Here is a tiny trained network, its code and every weight. The questions are about switching its units off for an input and a class, where a switched-off unit gives its printed mean instead of its output.

import numpy as np


def w(rows, s, z=0):
    codes = np.array(rows[::2]) - 128.0
    scale = np.full(codes.shape[1], s)
    scale[-1] = z or s
    return codes * scale


def norm(h):
    return h / np.sqrt((h * h).mean(-1, keepdims=True) + 1e-5)


def f(y):
    return y / 2 * (1 + np.tanh(0.7978845608 * (y + 0.044715 * y**3)))


def log_softmax(a):
    a = a - a.max(-1, keepdims=True)
    return a - np.log(np.exp(a).sum(-1, keepdims=True))


def net(x, mask):
    res = np.array(x, float).reshape(1, 2) / 4 @ E
    u = 0
    for l in range(3):
        y = f(norm(res) @ A[l][:, :-1].T + A[l][:, -1])
        res = res + np.where(mask[u : u + 10], y, B[l][:, -1]) @ B[l][:, :-1]
        u += 10
    return log_softmax(norm(res)[-1] @ U[:, :-1].T + U[:, -1])


A, B = {}, {}
E = w([
[110,81,80,140,158,98,57,116,176,165,86],'x0',
[103,160,2,98,135,155,124,140,139,66,127],'x1',
],0.0051)
A[0] = w([
[121,83,74,112,141,217,183,148,41,185,120,32],'L0N0',
[123,81,70,138,145,84,91,94,120,228,50,113],'L0N1',
[166,58,109,155,72,152,144,158,127,199,66,136],'L0N2',
[159,144,99,169,105,102,92,104,107,130,117,126],'L0N3',
[140,121,182,111,57,81,145,84,88,81,251,148],'L0N4',
[155,103,202,118,238,95,113,102,159,150,183,135],'L0N5',
[66,118,121,142,189,191,99,68,165,144,64,7],'L0N6',
[142,197,141,92,158,130,164,179,165,98,132,125],'L0N7',
[196,194,42,115,82,200,115,153,194,115,113,176],'L0N8',
[129,107,14,145,112,158,180,160,168,95,131,92],'L0N9',
],0.003,0.0018)
B[0] = w([
[175,115,119,145,152,75,120,196,116,147,67,101],'L0N0',
[95,104,104,170,57,150,214,107,138,172,140,255],'L0N1',
[112,114,137,93,96,205,166,49,101,65,85,162],'L0N2',
[86,167,184,185,197,108,116,86,44,91,126,131],'L0N3',
[124,191,72,150,101,135,94,103,133,160,141,253],'L0N4',
[116,162,88,116,177,121,121,100,177,79,185,207],'L0N5',
[117,91,112,42,98,93,198,185,6,118,158,128],'L0N6',
[112,123,107,131,66,84,160,154,147,213,36,160],'L0N7',
[137,108,206,136,178,120,101,34,167,208,105,246],'L0N8',
[140,163,254,149,108,133,159,105,155,23,111,222],'L0N9',
],0.0033,0.0018)
A[1] = w([
[46,82,121,93,187,63,93,136,128,169,80,32],'L1N0',
[177,153,154,68,86,130,185,106,35,82,133,55],'L1N1',
[111,78,188,120,144,53,77,169,102,253,97,134],'L1N2',
[163,154,154,149,102,94,79,156,148,218,172,95],'L1N3',
[137,188,172,172,103,147,124,32,158,126,115,132],'L1N4',
[69,87,146,70,133,115,194,66,155,127,207,66],'L1N5',
[96,128,166,168,184,119,157,127,128,115,107,49],'L1N6',
[94,162,57,2,181,133,75,167,159,75,118,128],'L1N7',
[215,156,107,130,85,104,160,249,60,115,155,105],'L1N8',
[146,126,135,79,126,189,63,253,100,75,76,2],'L1N9',
],0.0039,0.00096)
B[1] = w([
[67,112,112,108,87,101,126,176,99,167,184,183],'L1N0',
[104,88,105,86,89,131,75,75,103,174,173,206],'L1N1',
[144,189,135,76,201,147,111,84,81,109,152,222],'L1N2',
[158,121,109,149,159,158,163,126,195,56,24,190],'L1N3',
[75,83,87,164,126,96,146,205,140,114,100,254],'L1N4',
[123,136,165,159,89,141,148,177,171,67,117,170],'L1N5',
[109,88,112,117,128,161,169,132,124,93,120,130],'L1N6',
[176,170,196,138,186,106,132,105,126,73,109,213],'L1N7',
[44,110,124,132,131,130,131,191,135,130,174,177],'L1N8',
[106,111,142,255,145,117,158,100,119,131,130,96],'L1N9',
],0.0046,0.0027)
A[2] = w([
[231,64,194,176,169,121,138,109,118,142,155,39],'L2N0',
[174,107,210,167,120,83,107,82,109,232,121,217],'L2N1',
[219,240,208,164,253,203,93,78,154,92,90,122],'L2N2',
[130,71,98,112,187,102,17,74,128,186,116,67],'L2N3',
[141,49,33,120,135,101,30,7,154,180,105,143],'L2N4',
[59,136,110,62,141,97,109,79,158,206,150,99],'L2N5',
[132,137,175,139,58,123,105,181,75,207,151,115],'L2N6',
[141,243,136,82,101,216,188,126,53,118,228,96],'L2N7',
[177,19,189,110,133,57,167,100,81,179,101,72],'L2N8',
[146,115,48,202,84,127,128,219,210,107,27,3],'L2N9',
],0.0036,0.0011)
B[2] = w([
[127,99,60,107,210,97,71,142,160,81,77,143],'L2N0',
[55,150,1,143,123,138,143,157,125,61,106,170],'L2N1',
[186,231,131,62,148,49,56,102,160,69,45,252],'L2N2',
[92,103,181,163,51,163,189,172,96,173,199,175],'L2N3',
[192,172,186,109,125,159,148,206,43,165,202,203],'L2N4',
[181,126,177,140,143,160,169,135,90,139,124,169],'L2N5',
[135,154,57,87,174,144,109,111,105,149,131,156],'L2N6',
[147,55,144,164,158,119,110,158,126,197,133,208],'L2N7',
[157,167,49,120,68,105,104,73,234,51,116,149],'L2N8',
[79,27,138,190,71,144,173,51,207,122,85,180],'L2N9',
],0.0042,0.0038)
U = w([
[133,131,141,137,124,176,155,195,49,195,208,144],'0',
[172,192,132,98,176,78,90,102,146,34,68,140],'1',
[63,25,127,206,70,151,181,74,204,110,68,115],'2',
[187,46,73,103,91,117,93,6,55,158,80,8],'3',
],0.012,0.013)

Each question gives the input, the list of numbers given to net, and the class t.
The units are the neurons (one row each of A and B). Each row of codes is followed by its name. A weight is (code - 128) times the scale printed after its matrix; where a second scale follows, it is the last column's (A, B and U).
mask holds one flag per neuron, layer by layer. A switched-off neuron (its flag False) gives its mean, the last column of its row in B, instead of its output. The means were averaged over made-up inputs and are rounded, as every weight is.
A unit's drop is (log p(t) with every unit on - log p(t) with that unit switched off) / (log p(t) with every unit on - log p(t) with every unit switched off).
The circuit of an input: a set's keep is (log p(t) with only the set's units on - log p(t) with every unit switched off) / (log p(t) with every unit on - log p(t) with every unit switched off). Starting from the 12 units with the biggest drops (on a tie, the unit counted first), units are removed one at a time, each time the one whose removal leaves the highest keep (on an exact tie, the one counted first), for as long as the keep stays at least 0.8.
circuit, biggest first: the units of the circuit, biggest drop first
most important unit: the unit with the biggest drop
k most important neurons: the k neurons with the biggest drops, biggest first
k most important neurons of layer l: the k neurons of layer l with the biggest drops, biggest first
drop when u is switched off: that unit's drop, to one decimal
input [5,-8], class 1: most important unit	L1N2
input [1,-3], class 2: circuit, biggest first	(L1N4, L1N7)
input [-7,-8], class 1: 2 most important neurons of layer 2	(L2N3, L2N8)
input [0,3], class 2: 4 most important neurons	(L0N9, L0N8, L1N4, L1N2)
input [-6,-7], class 1: 2 most important neurons	(L1N0, L1N3)
input [-3,-4], class 1: 3 most important neurons of layer 0	(L0N1, L0N6, L0N9)
input [-1,-4], class 1: 4 most important neurons	(L0N1, L2N2, L1N2, L0N9)
input [0,-3], class 2: 3 most important neurons of layer 0	(L0N5, L0N8, L0N2)
input [2,-1], class 2: 2 most important neurons	(L1N5, L0N1)
input [3,1], class 2: 4 most important neurons	(L0N1, L1N5, L1N1, L0N9)
input [7,6], class 0: 2 most important neurons	(L2N4, L1N3)
input [4,-3], class 0: 2 most important neurons	(L0N9, L1N2)
input [-3,-2], class 2: 3 most important neurons	(L1N3, L0N4, L0N6)
input [3,-5], class 1: circuit, biggest first	(L1N2)
input [-1,1], class 2: 2 most important neurons	(L1N4, L0N9)
input [3,-4], class 1: 3 most important neurons	(L1N2, L1N1, L0N9)
input [4,2], class 0: 2 most important neurons	(L1N3, L1N4)
input [0,1], class 2: 2 most important neurons	(L0N9, L1N4)
input [0,0], class 2: drop when L2N5 is switched off	0.0
input [-1,2], class 2: most important unit	L1N4
input [-1,-1], class 2: drop when L2N9 is switched off	0.1
input [8,5], class 0: drop when L2N4 is switched off	0.6
